Below is a small trained network, with its code and all its weights. Each question gives an input and a target symbol and asks what happens when units are switched off, that is, made to give their printed mean instead of their output.

import numpy as np


def w(rows, s, z=0):
    codes = np.array(rows[::2]) - 128.0
    scale = np.full(codes.shape[1], s)
    scale[-1] = z or s
    return codes * scale


def norm(h):
    return h / np.sqrt((h * h).mean(-1, keepdims=True) + 1e-5)


def f(y):
    return np.maximum(y, 0)


def softmax(a):
    e = np.exp(a - a.max(-1, keepdims=True))
    return e / e.sum(-1, keepdims=True)


def log_softmax(a):
    a = a - a.max(-1, keepdims=True)
    return a - np.log(np.exp(a).sum(-1, keepdims=True))


def net(x, mask):
    ids = ['αζηπφψω'.index(c) for c in x.split()]
    T = len(ids)
    res = E[ids] + P[:T]
    u = 0
    for l in range(2):
        r = norm(res)
        for j in range(3):
            rows = slice(4 * j, 4 * j + 4)
            q, k, v = (r @ M[l][rows].T for M in (Q, K, V))
            z = softmax(np.where(np.tri(T) > 0, q @ k.T / 4**0.5, -1e9)) @ v
            o = O[l][rows]
            res = res + np.where(mask[u + j], z, o[:, -1]) @ o[:, :-1]
        u += 3
        y = f(norm(res) @ A[l][:, :-1].T + A[l][:, -1])
        res = res + np.where(mask[u : u + 4], y, B[l][:, -1]) @ B[l][:, :-1]
        u += 4
    return log_softmax(norm(res)[-1] @ U[:, :-1].T + U[:, -1])


Q, K, V, O, A, B = {}, {}, {}, {}, {}, {}
E = w([
[125,86,241],'α',
[103,203,241],'ζ',
[209,220,242],'η',
[110,252,180],'π',
[203,127,42],'φ',
[152,254,111],'ψ',
[196,134,48],'ω',
],0.0058)
P = w([
[135,88,114],'0',
[93,119,221],'1',
[164,170,164],'2',
[209,91,102],'3',
[160,154,3],'4',
[64,201,1],'5',
[30,202,91],'6',
[50,148,90],'7',
],0.0097)
Q[0] = w([
[190,21,177],'0.h1',
[61,115,37],'0.h1',
[250,173,119],'0.h1',
[102,108,110],'0.h1',
[149,146,178],'0.h2',
[254,119,98],'0.h2',
[129,131,133],'0.h2',
[107,124,110],'0.h2',
[157,147,156],'0.h3',
[185,193,75],'0.h3',
[184,86,59],'0.h3',
[215,121,95],'0.h3',
],0.01)
K[0] = w([
[77,61,254],'0.h1',
[178,84,80],'0.h1',
[71,80,112],'0.h1',
[96,171,115],'0.h1',
[188,152,31],'0.h2',
[28,93,144],'0.h2',
[126,131,123],'0.h2',
[88,94,65],'0.h2',
[213,119,110],'0.h3',
[162,76,113],'0.h3',
[83,104,136],'0.h3',
[16,183,139],'0.h3',
],0.012)
V[0] = w([
[125,137,129],'0.h1',
[63,159,139],'0.h1',
[116,136,12],'0.h1',
[146,176,94],'0.h1',
[159,214,129],'0.h2',
[178,253,180],'0.h2',
[153,183,198],'0.h2',
[128,57,91],'0.h2',
[109,86,158],'0.h3',
[188,192,132],'0.h3',
[117,90,95],'0.h3',
[57,176,241],'0.h3',
],0.014)
O[0] = w([
[133,100,121,132],'0.h1',
[1,128,96,115],'0.h1',
[127,76,108,125],'0.h1',
[158,6,129,166],'0.h1',
[110,110,106,193],'0.h2',
[94,131,56,255],'0.h2',
[103,203,104,213],'0.h2',
[182,124,219,67],'0.h2',
[193,149,183,109],'0.h3',
[98,143,31,200],'0.h3',
[102,66,137,88],'0.h3',
[34,137,164,151],'0.h3',
],0.0067,0.0096)
A[0] = w([
[127,53,139,126],'0.n1',
[245,129,136,95],'0.n2',
[118,130,26,255],'0.n3',
[107,175,126,104],'0.n4',
],0.012,0.0039)
B[0] = w([
[141,142,9,133],'0.n1',
[138,87,168,144],'0.n2',
[229,134,135,253],'0.n3',
[213,186,113,153],'0.n4',
],0.011,0.014)
Q[1] = w([
[129,98,57],'1.h1',
[41,69,224],'1.h1',
[99,128,137],'1.h1',
[132,243,92],'1.h1',
[212,253,84],'1.h2',
[101,142,111],'1.h2',
[237,152,123],'1.h2',
[36,21,125],'1.h2',
[176,128,183],'1.h3',
[174,253,139],'1.h3',
[227,80,52],'1.h3',
[39,201,81],'1.h3',
],0.012)
K[1] = w([
[108,121,177],'1.h1',
[111,185,32],'1.h1',
[115,84,111],'1.h1',
[136,5,167],'1.h1',
[151,80,65],'1.h2',
[144,109,205],'1.h2',
[167,73,70],'1.h2',
[72,161,183],'1.h2',
[160,140,128],'1.h3',
[83,69,164],'1.h3',
[56,148,94],'1.h3',
[161,142,186],'1.h3',
],0.015)
V[1] = w([
[252,111,167],'1.h1',
[89,79,104],'1.h1',
[185,125,165],'1.h1',
[123,159,164],'1.h1',
[111,87,102],'1.h2',
[164,119,105],'1.h2',
[129,186,112],'1.h2',
[124,244,160],'1.h2',
[143,74,170],'1.h3',
[102,156,189],'1.h3',
[116,201,160],'1.h3',
[155,99,184],'1.h3',
],0.019)
O[1] = w([
[227,71,72,245],'1.h1',
[147,189,144,28],'1.h1',
[182,63,120,190],'1.h1',
[107,85,83,163],'1.h1',
[167,164,148,122],'1.h2',
[127,110,85,239],'1.h2',
[89,92,114,195],'1.h2',
[72,109,140,123],'1.h2',
[133,140,224,3],'1.h3',
[146,8,134,111],'1.h3',
[140,42,50,230],'1.h3',
[209,102,221,47],'1.h3',
],0.011,0.0072)
A[1] = w([
[117,172,126,141],'1.n1',
[80,144,135,137],'1.n2',
[128,1,143,1],'1.n3',
[114,175,116,113],'1.n4',
],0.019,0.0086)
B[1] = w([
[132,112,234,226],'1.n1',
[136,210,169,253],'1.n2',
[150,54,171,207],'1.n3',
[85,71,250,234],'1.n4',
],0.012,0.0024)
U = w([
[110,133,143,249],'α',
[189,234,125,1],'ζ',
[128,5,169,51],'η',
[194,130,166,182],'π',
[131,156,129,154],'φ',
[88,64,124,63],'ψ',
[189,128,169,204],'ω',
],0.018,0.0047)

Each question gives the input, a string of symbols that net reads in full, and the target symbol t.
The units are the heads (4 rows each of Q, K, V and O) and the neurons (one row each of A and B). Each row of codes is followed by its name. A weight is (code - 128) times the scale printed after its matrix; where a second scale follows, it is the last column's (O, A, B and U).
mask holds one flag per unit, layer by layer, with each layer's heads first. A switched-off unit (its flag False) gives its mean, the last column of its rows in O or B, instead of its output. The means were averaged over made-up inputs and are rounded, as every weight is.
A unit's drop is (log p(t) with every unit on - log p(t) with that unit switched off) / (log p(t) with every unit on - log p(t) with every unit switched off).
The circuit of an input: a set's keep is (log p(t) with only the set's units on - log p(t) with every unit switched off) / (log p(t) with every unit on - log p(t) with every unit switched off). Starting from the 12 units with the biggest drops (on a tie, the unit counted first), units are removed one at a time, each time the one whose removal leaves the highest keep (on an exact tie, the one counted first), for as long as the keep stays at least 0.8.
units of the circuit, in order: the units of the circuit, biggest drop first
unit that matters most: the unit with the biggest drop
top k neurons: the k neurons with the biggest drops, biggest first
heads that matter: for each layer, one digit per head in row order, 1 if its drop is at least 0.15 and else 0, layers parted by /
input ζ α ω ω η, target η: unit that matters most => 1.h3
input α φ ζ, target η: units of the circuit, in order => 1.h3; 0.h1; 1.h2; 0.h3
input ζ α ζ, target α: units of the circuit, in order => 0.n3; 1.h1; 0.h3
input α α ζ φ π π, target η: heads that matter => 000 / 001
input α ζ ζ φ, target η: heads that matter => 111 / 011
input π π ω, target α: heads that matter => 001 / 100
input ψ φ π η, target ζ: units of the circuit, in order => 0.h1; 1.h3
input ψ π α π π η ω π, target ζ: units of the circuit, in order => 1.h3; 1.h1; 0.h1
input π η ζ η, target α: heads that matter => 011 / 100
input ζ φ ψ, target ψ: units of the circuit, in order => 1.h2; 0.h3
input α φ π ζ α, target η: heads that matter => 011 / 000
input ζ ω φ, target ψ: heads that matter => 001 / 011
input ζ φ ζ, target ψ: heads that matter => 000 / 011
input ψ η ψ π ζ ζ, target ζ: top 2 neurons => 0.n3; 0.n4
input ψ α φ ζ, target ζ: heads that matter => 100 / 000
input ζ ζ ζ ζ π, target ψ: heads that matter => 001 / 101
input α ζ ω α, target η: unit that matters most => 0.h2
input ζ ζ ζ ω, target ψ: heads that matter => 001 / 011
input ζ π α, target α: units of the circuit, in order => 1.h1; 0.n3; 0.h3
input ψ ω π, target ζ: unit that matters most => 1.h3
input π π ζ, target α: units of the circuit, in order => 1.h1; 0.h3
input η ζ π, target ψ: units of the circuit, in order => 1.h2; 0.h1
input π ψ π α, target α: heads that matter => 001 / 100
input α ζ α ω, target η: top 2 neurons => 0.n3; 1.n3
input α ω η ζ φ ω ψ, target η: units of the circuit, in order => 0.n3; 1.h3; 0.h3
